Each row was made from one walk, in order. Every step used is in the known rows, and no mark comes twice. Write each row's walk.
Each row is shifted at random along 7 fixed directions that mean nothing.
Known rows:
vugo, damu, mino, digoz, museg, babug, mifu: [ 110  235    3   93 -297   48   57  314   28 -263  300  -13 -142   45
  149 -139  216  -35  -82  176   31  -22 -365 -251 -155  -35 -293   42
  307  422  143   41  -82   30 -494 -308 -116 -161  -45 -169   73  312
  140 -335 -463 -227  -70 -156  572 -118 -169   82  284 -169   69   32
   -1  219]
duku, babug, damu, mino, digoz, museg, vanod, tevi, mifu, dore: [ 193 -361  -82 -112 -312  -62  418  276  -42  120   56   45 -176  -74
  226  224  -31  -30   52 -133  -25 -126 -202 -337 -178  201 -117 -233
  260 -122  131   -1 -416 -405  -80  227 -114 -235 -128 -391  280  388
   81  284 -116  189  258  -46  134  284 -292   71 -215  181  343   17
  -27   50]
babug, mifu, dore, tevi: [ 248  383   79  140  -65 -129  264  433 -115   84  133 -383   -4   33
  -21  -65   96 -275   26  166  353 -222 -157 -342   92   40 -329 -291
  -99   50  162  179  212   53 -261  -56   42  -97 -160 -270   17  194
  172 -122 -376 -504   40   47  264  335 -222   55   96 -238   85  -90
 -153  233]
mifu, dore, tevi, mino, boli: [ 331  131   55   32    4  -82  220  246  -74   55    8 -398 -127  268
  -67  -55  199  -56 -257 -310  -72 -238  -42 -211 -174 -243    6  -55
 -173  109  -23  313  207 -182   66  -42   29   70 -211 -240  241  350
 -410   69 -133 -460    7 -197  192  -10 -430 -238   44  -94   96  182
 -249  231]
mifu, dore, damu, mino, boli, digoz, museg, babug, tevi, duku, vugo: [ 213  299   99 -110 -225 -247  428  203 -303 -297   -6 -111   66 -281
  -10    0  -88  -96  159 -296  140  -23  -95 -337  126  -36 -212 -344
   75   44 -165  109  -46   79  -94 -106    9 -131 -108 -191  276  641
 -129 -161 -368 -101  254  -71  132  790 -317  123 -238  144  219 -448
   43  169]
duku, museg, babug, damu, mino, digoz, tevi, mifu, dore: [  74 -359   50   -2 -321  -80  367  769  130  -94   14  183 -111  106
  371 -276 -480  -88  109  237 -236 -269 -141 -283 -333  311 -137 -204
  239  454  119 -355 -331 -257 -369  276 -438 -102  -55  -56  183  230
  499 -274 -347  377  -97  121  420   99  280  167  162   -9   26  227
  178  141]
vanod, digoz, tevi, mifu: [  34 -348 -183 -167 -250  -42  421  148 -118  166   30  329  104  403
  232  381 -163  152 -222 -216 -210 -307   68  136 -364  248   91 -400
 -162   42   38 -186 -223 -211  129  471 -172 -101 -144 -299  241  209
 -179  194  150  277  242   21 -220   58 -145 -161 -133  190  216  -71
  -35  109]
tevi, duku, digoz, damu: [-108  -61   23 -176 -271  103  420  -39   35 -430  147  248  133 -146
   19 -100 -255  -25  -76 -108   90 -345  -59   93  -74  -21   -7 -133
  120  305  -40    5 -128  169 -220   17 -233 -241  -75   53  163  294
   70 -343 -252   18  -28   -2  100  213   42   -2   -2 -130  185 -249
    3  165]
mifu, dore, tevi, mino: [ -95   17  294  -51 -169 -384  367   96  -89 -247  -16 -172  -25 -166
  264  135 -100 -120  117   94  151  243  266 -195   43  109 -226 -173
  309   88  114  164  -38 -195 -553  -42 -120 -257 -251  -46   83  211
   29   68 -244 -355  326  132  122  664 -235  140 -153   78 -291   47
 -171  210]
dore, damu, mino, digoz, tevi: [-143   -7  -54 -158 -149 -150  365  212  -80   57 -140  224   88   23
  208   95  158  -93  -19  -21  225 -282   12  -95  -57  254 -117 -302
  126   63  112  -12  101   -2 -138   39   36 -247 -215  -45  224  237
  133   -4  -42 -149  319  -55  -57  347 -174   20 -251    8  -66 -202
   27  139]
vanod, museg, babug, damu, mino: [ 100  237  217 -131 -103 -162  237  153 -128 -269  -60  -69  -52  -89
  170   24  187 -159    1  -46  -59  198  -29 -107  -52   79 -226  -28
  366  158   51   13  -56 -131 -250 -117  -84  -88  -51 -171   71  311
    6 -126 -294 -243   29  -95  274  161 -310   81  -31  123   42 -108
  -77  157]
boli, damu, mino, digoz, vanod, tevi, mifu, dore: [ 132 -192 -205    4  -11   51  334  351  -26  124   76 -216 -109   77
  165  -39  -11 -164   27  142  179 -133 -213 -214 -130  313 -282  -73
  109  142   78  133 -108 -399 -160  193 -120 -107   55 -215  138  319
  397  183 -135  -63  -85    9  252  231 -106   -3   22 -154   58  344
 -302   86]
vanod, digoz, museg, babug, mifu, dore, damu, mino, boli: [ 222 -239   72  -47 -129 -112  583  599  -90   68   24  -64 -218   99
  202   26 -264 -278  295  119 -138  160 -129 -238 -225  124  -40 -182
 -102   32  -67 -362 -435 -477  -44  301 -136  104   -8 -337  312  387
  146   55 -145  137 -101  -73  240  224  -94  101 -179  260  147  156
   95  -76]
mifu, dore, damu, mino, boli, digoz, museg, babug, tevi, duku: [ 235   73 -163  -96 -143   25  506  363 -134  -77  -35 -215  -49 -200
  -61  -35   34 -293  152 -265  107 -114 -287 -278  -15 -124 -291 -271
   -6   18 -122  186  -62 -101  209    1   -2   90   56 -246  300  688
   88  -92 -194 -175  -34 -218  245  659 -341  -49 -191   57  212 -253
 -114 -144]
mifu, dore, tevi, museg, vanod: [  33   45  147  123 -163   42  393  359  -38  -64  108 -347 -129  -24
 -119  -56 -105  -87   25 -132  -51 -146  -30 -240    4 -189 -305 -231
 -129 -120   47  -37  -42 -202 -115  -35 -316  218  224 -256   56  428
   14  -34 -105 -236  -75 -132  475  340 -286  146  -19 -100  272   68
 -228  -29]
vanod, digoz, damu, mino: [  98  -34 -265 -108  104  280  270 -151    0  303    5 -342  -86  -88
   19   54  392 -347 -247    8  -20   11 -337    0 -105  -18 -226   54
  144  -21  -31  567   53 -334   84 -217  174  106   30 -356  208  416
  -92  127   80 -396 -102 -198   87  -62 -379 -286  -12 -196  -65  239
 -269  -30]
museg, babug, tevi, vanod, digoz, damu, mino, boli, vugo: [ 221  255  -82    9 -230 -303  287  226  -41  -33   44  -27  -65  252
  394  -71   -8   11   35  220 -128   11 -203 -158 -199  211    8  163
  294  543 -288   55   44 -193 -318   66 -360  -77  -15   28  245  338
  140  -55 -581 -104 -110  -93  298   75    0  -62  209 -112   48  292
 -145  411]
babug, damu, mino, digoz, museg, vanod, tevi, duku, mifu: [ 169  122 -255 -194 -296  146  300  224   45  116  311 -293 -137 -130
   63  145  311 -236   97   97  393 -332 -528 -157  -43  101 -392 -160
  199   -2  123  346 -139 -158 -153  175 -125  -55 -114 -171  215  281
  251  -83 -161 -130  -34 -181  218  361 -189 -152   37 -242  210   -9
 -218  -27]
duku, mifu, dore, babug, damu, mino, digoz, tevi, museg, vanod: [ 269  -87   33  -54 -141  -42  413  325   13   56   75 -396 -263  -86
  183    9   29 -147   18  -95  -59   58 -191 -381    5    1 -317 -122
  -22  -92  146  124 -285 -515 -281  -75 -128   -3   10 -429  240  615
  -66   56 -178 -189  208 -152  366  371 -354  101 -250   16  166  179
 -174   40]
vanod, tevi, mifu, dore, damu, mino: [  -2 -425 -147 -142  -79  294  569  337   77  -28 -209  -66 -177   48
  167   77 -108 -105 -272 -244  -39 -214   16   -2 -336    0 -108 -443
  188  -31  154 -131 -278 -306 -181   57   21 -254 -173 -219  291  229
  102  113  -98 -123   28   -3   -4  126 -245  -30 -193  223  195 -122
   24  -65]
museg, vanod, tevi, mifu, dore, babug: [ 234 -321 -241 -180   48   62  523  216  -29  361   54 -366  -35  -43
  193  229  199 -281   10    1  115  -49 -195 -302 -117   72 -147 -227
  -38 -230  188  323 -109 -310  116  163  135  -75   77 -425  312  506
  219  281 -159 -105   82  -31   93  488 -395  -20 -250  133  228  -79
 -297 -198]
damu, mino, digoz, vanod, museg, babug, tevi: [  -2 -298 -351  -27 -312 -153   23  481  119  186  -54 -127  -48  406
  557  273  249  192 -260   27 -262   75 -115   51 -518  271 -205   85
  399  317  -46   80 -169 -380 -106  206 -347   94   22  -86  344  255
 -173  251   38    8   94 -311  182 -105 -183 -214   35  106  -81  322
 -149   65]
boli, damu, mino, digoz: [ -41  -95 -230  -84   -4  199   85    7  -79   88   19  -29  -26  -65
   49  -17  418  -45 -284  126   89  -98 -183 -126  -63  150 -154  -15
  451  246  195  407  172 -196 -238 -273   91 -221 -182  -99  143  311
   96   84 -134 -230   81  -41  130   12 -215 -140   14 -214 -163  117
 -156  164]
dore, damu, mino, digoz: [-283   16   14 -134  -87  -69  344  -14 -108 -145    3  134  -24 -334
  109   60   96 -179  155   88  200  119   57 -194  142   75 -191 -104
  226  -20  114   84  -48 -180 -388 -237   74 -144  -96  -83  132  392
  151  -58 -102 -242  288   -2  223  581 -321  169 -318   13 -230 -135
  -11   87]
mino, digoz, vanod, museg, babug, tevi, duku, mifu, dore, damu: [ 145    2 -179 -177 -206  -70  402  335  -94  220  208 -455   -8 -223
  209  171   54 -345  171  -38  351  -48 -391 -365  188   18 -475 -264
 -111  -98   14  338 -144 -165 -206   58  168   35  188 -393  367  623
  101    6  -99 -235   64 -209  232  848 -223  -69 -217  -66  176 -174
 -213   19]
duku, digoz, museg, babug, mifu, dore, tevi, mino, damu: [ 390  247    1    0  -10 -242  359  341  -74  121  216 -399 -127   45
 -112   90  266 -388   26 -114   94  -42 -417 -410    3   57 -185  -49
 -154   13  114  394 -208 -263   99   50  152  158  -43 -429  232  475
 -157  137 -191 -413  197  -95  109  240 -417 -151  -42  -28  295  203
 -143  103]
dore, damu, mino, digoz, tevi, mifu: [ -43  -25   76    7  -92 -144  513  211  -93 -248   42  233 -117   60
  146   24 -251   11  236 -206 -113  -76   62  -22 -190   36 -125 -111
 -301   50  -24 -320 -351 -376 -176  172 -212  147   42 -208  168  426
  -13 -163   68   17  219    1  256  347 -257  185 -267  138   96   31
  -37  121]
vugo, damu, mino, digoz, vanod, museg, babug, mifu, dore: [  -3  -80   48  -89 -322  -97  292  468   -2  -71  130  -52  -51  -43
  377   28  -65 -186  122  359  167  151 -108 -315   25  344 -284 -160
  358  216  186 -176 -225 -114 -487   13 -118 -306  -40 -249  109  366
  386   54 -469   -7   19  -55  356  316 -101  261 -164  119  -57  -36
   42  119]
mifu, dore, tevi, mino, digoz, vanod: [-133  -78  -23   16 -232 -471  179  115   35   53  116 -378  -78   34
  390  241   58   72  -94  120  137  286  162 -221  -65  131 -206  126
  286  119   63  400  -80 -432 -533  -21  -97 -157 -129 -111  221  290
 -197  215  -67 -412  401 -157  194  460 -292  -47 -123  -93 -287  481
 -368  301]
museg, babug, mifu, dore, damu, mino, digoz, vanod, tevi: [ 146   67 -206   74   80  -75  457  303   21  227   35 -394 -208   31
   -5   85  238 -292   45 -249  123   36 -153 -288 -112  -30 -252  -96
 -381 -217 -131  126 -238 -394  225  -39  186  147  302 -536  338  749
    5  180  -67 -285   11 -139  302  383 -624   77 -354  154  457  -15
 -145    0]
vanod, tevi, duku, mifu, dore, babug, damu, mino: [ 296 -176  122 -226 -108  -53  622  218   25 -318 -105 -180 -134 -191
  239   37 -183 -216  100 -208   88   21   87 -165 -118   35 -218 -380
   49  -21  -71  -86 -421 -274 -237  206 -115 -341 -185 -232  321  478
    9    3 -361   21  150  172   12  585 -257  149 -366  398  233 -330
   57   36]
museg, vanod, tevi, mino, digoz: [ -54 -346 -426 -157 -184  108  227  181  171  354  132  -54  -86  225
   84  225  422  -56 -122   50  -25 -351 -189  -45 -378  169   32    4
  138   84  132  322  -20 -276  239  300 -181   88 -104 -127  250  319
  141  264   11   43    3  -90   82  -48 -217 -258   -6  -92  101  237
 -222  -48]
mifu, dore, babug, damu, mino, boli, digoz, museg, vanod, tevi: [ 299 -307 -215  -98 -174 -243  546  215  -88  208 -233 -184 -225 -116
  271  157  248 -202   22 -105   36  115 -101 -376 -197  139 -111 -266
  353 -129  -48   88 -147 -478   89  216   -9 -123  -40 -298  301  571
   92  270  -92  -50  175 -246   34  419 -341  -28 -262  196  120   12
 -186 -138]
duku, vugo, damu, mino, digoz: [  69 -108 -150 -134  -66   39  107  252   -8  107   48  147  129   30
  105  -74  183  -50  -54  325    8 -365 -180 -131 -147  377  118 -121
  207  234   49   21  -25  -83  -74  151 -144 -104 -234 -126  215  282
  -45   85 -192  283  203  123  -10 -280  100    4  -93   50  -44    8
  213  190]
boli, vugo, damu, mino, digoz, vanod, tevi, museg: [  66   -8 -276 -107 -250 -123  -32  173  -28   71   67 -101 -115  164
  340  131  330  181 -296  146   28   15  -61 -102 -358  411 -221  -38
  421  246 -167   70 -173 -281 -444  150 -322   -4  -69  -71  226  258
 -112  222 -113  -86  235 -270   52 -206  -42   -3   43  -12 -203  311
 -115  283]
vugo, damu, mino, boli, digoz, vanod, tevi, duku, mifu: [ 239 -105 -537 -261 -194  182  331   50  -22  149  112 -249  -57   48
  194   71  257  -41 -194  -28  252 -280 -291   -8 -221  106  -83 -257
  238  104  -55  325  -99 -203  -33  298   19 -161 -103 -168  375  404
   12  185 -139   59  -12 -142  -88  201 -141 -282 -145    9   26 -111
 -181  -47]
museg, digoz, tevi, duku, babug, mifu, dore, damu, mino, boli, vugo: [ 364  -10 -306  -92  -68  106  390  162 -165  217   27 -435 -161 -113
  222  147    2  119 -262 -181   57  -38  -66 -259 -364  -70  -25 -241
  137  106  -57  343 -166 -338 -239 -121  242 -271 -352 -347  603  654
 -231  137 -471 -154  248 -137 -158  307 -341  -56 -424   81   27  -58
   36  288]
duku, digoz, damu, mino, boli, vugo: [ 213   -7 -257 -206   75  240  270  131 -110  190  -11   31  103  -39
   51 -105  216 -266  -63  204   74 -322 -352 -129 -146  314   66  -63
  145  259 -143  278   67  -84   52   21  -20   60 -118  -91  311  369
  115   96 -219    4  -39  -57  -65  -58 -101  -96 -135 -141 -174  -28
   86   14]
vanod, tevi, duku, museg, digoz, damu, mino, boli: [ 170  234  134  -56 -309 -118  387 -176 -262 -456    2  224  -15   38
  -52   15 -188  123 -123 -681 -205 -320   94   -4 -143 -288  -48 -378
 -154  118 -208 -164  -36  189   49   63 -166 -111 -187  -61  262  378
 -424 -251 -121 -110   24 -215   73  317 -342  -81  -61   93  296 -339
   13  368]
tevi, museg, babug, mifu, dore, damu, mino: [ 381  531  188 -193  127 -253  234  361 -266    9  113 -527   -7  131
 -123  189  304 -209  -99 -124   33  247  -77 -180  182   92 -132   -6
 -150 -191  316  264 -194 -231   -5  -66  166   29 -314 -545  192  253
 -440  152 -244 -685  392 -173   91   96 -511  -14 -315  211  312   43
 -203  243]
museg, vanod, digoz, tevi: [-130   63  -33   85 -252 -299  330    5  -71  101   75  -31  -12  176
  241  268    8   72  -83  -52  -27  -53  100   34 -156   24 -119 -129
    2   44  -41   85   82 -246 -111  145 -167  -34   57 -171   96  320
    2   -1  -51 -168   74  -58  134  293 -211  -62   42 -164  177  141
 -309  249]
museg, vanod, digoz, damu, mino: [ -35  110  -71 -160 -119 -212  411  -77  -63  141   11  -98   97   86
  185  295  198 -165  -31  146   13   54  -65   88   70  222  -25   34
  233  -25  163  276  -48 -273  -12  131  -61 -152 -176 -215  158  144
  -72  210 -129 -276  205  -67  -35  158 -252 -131 -212  -19  141  199
 -291  171]
damu, mino, boli, digoz, museg, babug, mifu: [ 210   20 -193 -112 -254  107  196  450 -152   -4  191   38   14  167
  137   10  149  -51   22  199  -34  -23 -287 -190 -228  200  -86  -73
  290  300  157   64  -75  -17  -50   86 -146  -41 -153 -161  170  243
  239  -44 -328   62  -40 -114  256  101 -212  -35   50   -4  -75  -88
   39 -120]
mifu, dore, babug, tevi: [ 230  134  -39  -43  -24   40  313  247 -111   57  -87 -279  130 -260
   34  -73  238 -446   71  -13  341 -198 -222 -508  186  -24 -398 -335
   42   -7   59  372  380  184  -23 -294  154 -207   12 -239  110  523
  298  -46 -392 -434   35   -3  274  674 -403   42  -11 -131   20 -408
 -156  -46]
damu, mino, boli, vugo: [ 272  -83 -379 -186  122  439   74  526  -37  382   31 -247   59  167
  122 -162  324 -212  -68  464   46 -344 -356 -117 -379  322   16   40
  212  351  -59  288  185 -168   77  176 -158  198 -137  -26  315  202
  325  106 -290   73 -283  -77   78 -279  -14 -153   52 -178 -332  181
   38 -177]
tevi, digoz, damu, mino: [ -88   46  202 -113 -149 -114  415  140  -62 -357   40  256   81  -10
  108   20 -272  -78  196  236  -74  -15   37   67  -81  213   -8   14
  185  294   83 -184 -178  -45 -188  186 -364 -177 -127    2   17   91
  105 -102 -268  -52   53   43  148   75   43   90 -115   12  -51   98
  -18  112]
damu, mino, digoz, vanod, museg, babug, mifu, dore, tevi, duku: [ 116 -129 -236 -173 -263  -79  254  518   85  265  208 -516  -93  181
  367  300  157   18 -177  116  120  168 -142 -162 -237  234 -374  -53
  215   71  111  266 -306 -303 -231  144  -86  -61 -132 -293  384  404
  -85  268 -209 -150  181 -280  136  383 -354  -38 -294  140  -32  153
 -174   84]
mifu, dore, babug, damu, mino, boli, digoz, museg, vanod, tevi, duku: [ 327 -431 -175 -225 -460 -220  648  661  111 -108 -171   93  -69  254
  308   43 -187   50   36  -37  -81 -304   14 -156 -438  275  105 -278
  347  225  -11 -379 -344 -235  146  757 -521 -290 -294   14  339  244
  201   62 -384  384   65 -159  -40  125  127  -20 -152  276  383   11
   -8  -36]
babug, damu, mino, digoz: [   8 -106 -240  -64  -39 -135   85   64   27  125  -36  -54 -137   25
  201  150  332   30 -251   48  -63   43  -29   10 -234  165   31   93
  292  130   62  226 -132 -501 -153   -5  -40  -57 -248 -205  238  306
 -294  108   30 -177  284 -136   60 -166 -229 -178 -151   33  -81  301
 -120  231]

Write each row's walk:
[ 305  220   23  -97 -248 -281  374  189 -101  -43  104   59   67  222
 -117   -3  -44  -43  -52 -401 -227 -395  -89 -112 -217  -22  -35 -201
 -346  127 -285  -78 -137  -40  405  405 -249  224  117 -288  226  504
 -251 -260  -50  158  -20 -108   93   62  -98 -136  113   16  631  -97
  -60  305]	vanod, digoz, tevi, duku, museg, babug, damu
[-181 -293 -443 -334 -122  302  217 -146  -60  281   71  -65 -104 -517
  268  131  538 -233  -51  187  333  180 -293 -393 -103  373 -452 -316
  583  -45 -173  377 -111 -122 -346 -377  107 -131  371 -198  350  836
  480  347 -173  167   91 -149  158  675 -387  231 -336  160 -375 -312
    8 -260]	boli, vugo, damu, mino, digoz, vanod, tevi, museg, babug
[ 133  -49   56  -98 -182   31  542  198 -137  197   88 -121 -104 -225
   53  110   63 -365   -6   95  197  -34 -340 -420   46   68 -377 -484
  145    5  172  104  -23  127 -225 -176  223 -233   73 -413  130  489
  251   21 -313 -254  -20 -122  153  523 -213   78 -142  -23   76 -322
  -29   36]	vanod, museg, babug, mifu, dore, tevi, digoz, damu
[ 123    7 -207 -155 -238   73  361  -23 -103 -213  -71  205   -8  103
   48  -31   84  170 -297 -383   -1 -393   39  101 -271  -55   54 -338
   99  249 -113  -18   49   36   88  109  -87 -228 -220  -93  246  520
 -176  -92 -188   60   77 -143  -77  108 -218 -114 -195  106  130 -343
  -27  162]	vugo, damu, mino, boli, digoz, tevi, duku
[ 260  -56 -122  -34   26  -35  297  312   74  227 -166 -276 -103  -74
  168 -118  295 -291 -183  -50  154 -187 -204 -418 -106   80 -256 -127
   91   84   28  326  173 -208  -11 -204  155 -210  -92 -303  245  599
   99   -1 -249 -327  116 -160  198  183 -342  -39 -111 -119   22   46
 -127  121]	mifu, dore, babug, damu, mino, digoz, tevi
[ 247  436   18  -50 -194 -474  156  217 -201 -231  100  -48  -29  157
  133 -137  151  -10  102  -15   43   53  -88 -237  -48  187 -153   10
  157  209 -121  -12   57  -19 -106  209 -277   12   90  -74   51  355
   80  -22 -363 -130   34 -180  381  177 -102   72  143  -15   54   96
 -289  274]	vugo, damu, mino, boli, digoz, vanod, tevi, museg, babug
[ 415    8 -368 -114   24  330  493   53 -154  218 -102 -281  -70 -172
   55   78  174 -143 -356 -322   62 -237 -267 -524 -139 -117 -137 -422
   85   38   61  372  134 -156  -32 -454  365 -379 -105 -456  416  843
  -43   89 -532 -226  159 -218   78  423 -670  -42 -347   -5   97 -269
  -67   72]	museg, digoz, tevi, mifu, dore, babug, damu, mino, boli, vugo
[ 177   75 -120 -190   48  106  272  164 -269  332  160 -426  -15 -249
   46  151  446 -436  102  205  378  257 -359 -459  283  347 -460 -106
  210 -102  218  464   10 -225  -80 -248  330 -101   93 -526  152  632
  343  329 -202 -300   42 -131  211  623 -536   84 -329  -25  -43  -85
 -233  -59]	boli, damu, mino, digoz, vanod, museg, babug, mifu, dore
[ 274  -97   77   -8 -387    4  404  675  243 -330  292 -379 -180   73
  263 -134 -330  -25  127  213 -108  -59 -252 -264 -161  -83 -238  185
  168  345  156  -51 -472 -413 -481  229 -507 -100 -119 -119  234  275
   86 -327 -516  -38  -62 -145  565   66   49   61   94 -152  310  426
 -119  112]	tevi, duku, mifu, dore, babug, damu, mino, digoz, museg, vanod
[ 355  369   99  173 -130 -212  278  690  -55   69  190 -368  -30  429
  -43   55   47 -141   92 -141 -112  -85 -167 -359  -47   67 -372  -26
 -487   -8  -44  -79 -150 -175  227  205 -217  341  170 -498  116  496
 -188  117 -186 -261   16 -190  466  150 -551  117 -121   31  428  122
 -123  189]	damu, mino, digoz, vanod, museg, babug, mifu, dore, tevi
[ 134 -262  -96  -49 -242 -182  546  227   29  -94   26   62 -108 -101
  231  -35 -184 -127  111 -167  176 -134  -34 -486  -79   79 -170 -247
  -70   15  -63 -197 -228 -196 -220  100  -77 -304  202 -281  207  591
  277  -64 -287   95  117  -67  358  568 -258  212 -143   91  310 -128
 -125  102]	mino, digoz, vanod, tevi, mifu, dore, babug, damu
[ 111  269   65  -51 -161 -244  307  257 -230 -228   39   21   20   16
   81  -68   90  -79   86  -44  -59  107 -132 -248  -21  -44 -101   23
  204  195   31   73   16  -65 -144  -37  -21   13   -4  -99  164  320
    6 -205 -234 -253   95 -216  321  259 -230    4   33  -63   35  -17
 -103   92]	dore, damu, mino, boli, digoz, museg, babug
[  42 -116 -204 -350 -259  -32  579 -113 -114 -109  -80  390  112  115
  112  314   44  142 -148 -363   14 -407   90  162 -246  264  242 -401
   51   75 -243 -113 -248   24  199  360 -207 -261 -251  -19  458  435
 -180  243 -240  289  248  -20 -396  340 -294   13 -554  354  384 -499
  131  167]	museg, vanod, tevi, duku, digoz, damu, mino, boli, vugo
[ 171  291 -192  -67 -225  -76  319  461   94  -28  145 -401  -90  284
    3   71   94  -10 -213 -180  328 -308  -69 -102 -132   30 -208  -72
 -133   70   67   91 -115  -83  -82  172  -54 -200 -286 -212  241  225
  -69  -59 -341 -488   92 -253  147  109 -314  -98  -95 -122  442   81
 -216  351]	babug, mifu, dore, damu, mino, digoz, vanod, tevi, duku
[  -8  -38  -73 -136 -227 -254  275   80 -263   10    3   24  -84  136
  231  254   66  220  -19 -130 -158  157  166   73 -182  205  -21 -116
  179  -19   50    4 -121 -392  -57  246 -313  113 -151 -144  164  350
 -163  223   82  -13  303 -206   34  348 -300   -2 -301  145 -158  115
 -238   20]	damu, mino, boli, digoz, tevi, museg, vanod
[ 128 -319   40  -55 -268 -101  578  264    4 -134   86   57 -182 -137
  296  120  -94 -181  252    2    8   57 -162 -408  -81   91 -305 -266
  100  -62   90 -194 -404 -316 -255  144 -179 -156   83 -317  179  558
  252   99 -215   83  169  -67  354  515 -280  280 -213  234  179  -45
  -90  -62]	vugo, damu, mino, digoz, museg, vanod, tevi, mifu, dore, babug
[ 556   86 -176  164   13  338  349  457   67  -45 -106 -280 -187  197
 -102 -349   15 -144 -214 -181 -322 -388 -384 -385 -397 -266 -131   10
 -178  457 -319   82  111  -95  174 -177 -210  149  113 -238  252  668
 -106 -154 -548 -292 -364 -272  430 -304 -268  -97  154 -234  263  168
  -36  118]	mifu, dore, babug, tevi, digoz, damu, mino, boli, vugo
[  69 -170  -29  116 -295  170  503  408  148    0  269 -326 -122  224
  119   32 -502  -18  -50  -72 -146 -347  -82   49 -241 -196 -205 -214
 -333  138  -63  -12 -220 -341  -94  357 -364   73  113 -276  193  426
  108 -174 -216   52 -331   65  307  221    2  -78  101 -244  458  225
 -186  117]	museg, vanod, digoz, tevi, duku, mifu, dore
[ 255  116 -114   -8 -166   72  447  220 -226   12   20 -183 -192  -89
  103  142  -13 -177  -58 -270  -80  110 -291 -429  -76 -129 -352 -313
   40   45 -174  127 -149 -285 -272 -305  116   13   74 -396  300  659
  -48   11 -328 -283   49 -204  319  558 -534   40  -70   27  141  -94
  -69  129]	vanod, digoz, museg, babug, tevi, mifu, dore, damu, mino, boli, vugo
[  83 -119 -157 -152 -121  183  326   39    1  -28  174  -15  -77  -98
  184   44   57  -80   -9  -54  127 -270 -216   39 -152   47 -215 -280
  -90  112  -45  143 -225 -208 -180  102  -46  -61  -74 -245  316  553
  -54  -42  -17  109   88   31   34  290 -143  -43 -260   71  -14 -175
   16   44]	vugo, damu, mino, digoz, tevi, duku, mifu
[ 440  195 -401   -4   89  156  170  315  -27  290   -2 -190  -44  267
    4  -76  395 -120 -204   46 -198 -347 -537 -132 -428   48   12   82
   -6  450 -227  361  153  -79  324  -16  -85  191   75 -197  365  501
 -112   36 -387 -153 -233 -234  172 -341 -164 -291   98 -164  155  171
 -107  109]	museg, babug, tevi, digoz, damu, mino, boli, vugo
[ 132 -372  -14  -82 -242   58  448  521   88   48  110 -303 -157  -11
  292   83   25 -211  104  210   34  114 -206 -249 -361  156 -273 -207
  330  177  134   78 -349 -266 -302   62 -187  -54  -12 -208  298  299
  276   89 -196   36   -8  -19  202  333 -154   54  -30  180  -85   59
   -3 -260]	digoz, museg, babug, mifu, dore, tevi, mino
